Below are the code and all the weights of a small trained network. Each question names an input and a class and asks about switching units off, where a switched-off unit gives its printed mean instead of its output.

import numpy as np


def w(rows, s, z=0):
    codes = np.array(rows[::2]) - 128.0
    scale = np.full(codes.shape[1], s)
    scale[-1] = z or s
    return codes * scale


def f(y):
    return y / 2 * (1 + np.tanh(0.7978845608 * (y + 0.044715 * y**3)))


def log_softmax(a):
    a = a - a.max(-1, keepdims=True)
    return a - np.log(np.exp(a).sum(-1, keepdims=True))


def net(x, mask):
    res = np.array(x, float).reshape(1, 3) / 4 @ E
    y = f(res @ A[0][:, :-1].T + A[0][:, -1])
    res = res + np.where(mask, y, B[0][:, -1]) @ B[0][:, :-1]
    return log_softmax(res[-1] @ U[:, :-1].T + U[:, -1])


A, B = {}, {}
E = w([
[205,154,236,78,11,149,119],'x0',
[144,240,97,51,181,159,150],'x1',
[113,89,161,44,169,116,248],'x2',
],0.011)
A[0] = w([
[111,78,161,94,146,111,187,120],'neuron 1',
[77,113,98,136,160,78,121,118],'neuron 2',
[126,95,133,160,102,95,123,142],'neuron 3',
[101,102,89,149,150,132,117,95],'neuron 4',
[125,116,140,105,118,123,108,78],'neuron 5',
[177,115,169,119,107,123,116,97],'neuron 6',
[138,149,103,163,110,152,75,146],'neuron 7',
[145,94,146,183,128,105,131,96],'neuron 8',
[99,91,86,132,58,100,145,97],'neuron 9',
[100,76,142,136,90,78,118,249],'neuron 10',
[183,125,188,126,89,140,134,100],'neuron 11',
[121,128,63,173,147,117,128,139],'neuron 12',
[148,80,128,157,116,141,136,99],'neuron 13',
[129,142,174,111,81,119,114,114],'neuron 14',
[116,153,118,154,116,117,52,107],'neuron 15',
[154,112,87,137,103,140,64,114],'neuron 16',
[82,109,96,144,188,96,131,97],'neuron 17',
[118,81,159,89,154,97,157,85],'neuron 18',
[99,114,111,164,160,125,125,97],'neuron 19',
[129,165,127,180,128,141,90,88],'neuron 20',
[154,125,150,114,101,151,120,98],'neuron 21',
[167,248,92,98,173,170,136,109],'neuron 22',
[155,72,146,144,140,72,120,99],'neuron 23',
[134,69,139,147,111,108,128,107],'neuron 24',
],0.015)
B[0] = w([
[199,72,50,81,91,186,175,199],'neuron 1',
[145,109,182,143,204,136,103,184],'neuron 2',
[117,162,77,132,103,90,119,175],'neuron 3',
[101,139,162,131,166,162,81,164],'neuron 4',
[47,153,139,4,151,208,99,123],'neuron 5',
[106,125,192,128,172,170,86,165],'neuron 6',
[175,102,95,144,115,167,191,186],'neuron 7',
[105,167,96,85,155,122,108,157],'neuron 8',
[61,202,79,6,151,173,97,151],'neuron 9',
[123,146,131,188,97,45,152,248],'neuron 10',
[127,106,171,147,199,150,99,191],'neuron 11',
[131,118,166,167,166,139,123,192],'neuron 12',
[62,201,59,46,140,167,79,149],'neuron 13',
[138,118,202,136,163,148,78,176],'neuron 14',
[203,72,74,55,101,182,156,174],'neuron 15',
[146,90,91,85,114,168,169,168],'neuron 16',
[119,95,184,124,159,130,74,193],'neuron 17',
[137,102,86,52,104,215,153,167],'neuron 18',
[103,127,158,139,148,181,116,162],'neuron 19',
[158,113,92,49,116,176,120,157],'neuron 20',
[95,142,182,129,179,173,87,153],'neuron 21',
[74,175,67,163,92,66,121,222],'neuron 22',
[71,179,89,60,127,139,123,158],'neuron 23',
[99,184,63,87,97,113,94,166],'neuron 24',
],0.011,0.017)
U = w([
[171,61,109,109,124,160,186,106],'0',
[110,117,213,153,185,133,82,96],'1',
[76,216,104,130,128,81,121,84],'2',
[174,93,167,232,110,8,197,247],'3',
],0.017,0.011)

Each question gives the input, the list of numbers given to net, and the class t.
The units are the neurons (one row each of A and B). Each row of codes is followed by its name. A weight is (code - 128) times the scale printed after its matrix; where a second scale follows, it is the last column's (A, B and U).
mask holds one flag per neuron, in row order. A switched-off neuron (its flag False) gives its mean, the last column of its row in B, instead of its output. The means were averaged over made-up inputs and are rounded, as every weight is.
A unit's drop is (log p(t) with every unit on - log p(t) with that unit switched off) / (log p(t) with every unit on - log p(t) with every unit switched off).
The circuit of an input: a set's keep is (log p(t) with only the set's units on - log p(t) with every unit switched off) / (log p(t) with every unit on - log p(t) with every unit switched off). Starting from the 12 units with the biggest drops (on a tie, the unit counted first), units are removed one at a time, each time the one whose removal leaves the highest keep (on an exact tie, the one counted first), for as long as the keep stays at least 0.8.
circuit, biggest first: the units of the circuit, biggest drop first
most important unit: the unit with the biggest drop
k most important neurons: the k neurons with the biggest drops, biggest first
drop of u: that unit's drop, to one decimal
input [-2,-5,-6], class 0: most important unit -> neuron 15
input [5,-1,-6], class 0: 2 most important neurons -> [neuron 15; neuron 7]
input [-2,-8,-8], class 0: 3 most important neurons -> [neuron 15; neuron 7; neuron 16]
input [-7,-6,0], class 1: 2 most important neurons -> [neuron 2; neuron 17]
input [5,6,3], class 2: 3 most important neurons -> [neuron 22; neuron 17; neuron 2]
input [6,-3,-6], class 0: 3 most important neurons -> [neuron 15; neuron 7; neuron 16]
input [-1,-8,-7], class 2: 2 most important neurons -> [neuron 10; neuron 3]
input [-7,-8,-7], class 2: 2 most important neurons -> [neuron 3; neuron 10]
input [6,6,-5], class 1: 3 most important neurons -> [neuron 14; neuron 1; neuron 11]
input [-5,4,3], class 1: 2 most important neurons -> [neuron 10; neuron 17]
input [-6,2,-6], class 0: 4 most important neurons -> [neuron 15; neuron 7; neuron 16; neuron 20]
input [-4,-6,5], class 2: drop of neuron 7 -> 0.2
input [8,-4,7], class 1: drop of neuron 7 -> 0.1
input [4,8,4], class 2: circuit, biggest first -> [neuron 22]
input [-6,-4,-7], class 0: drop of neuron 16 -> 0.2
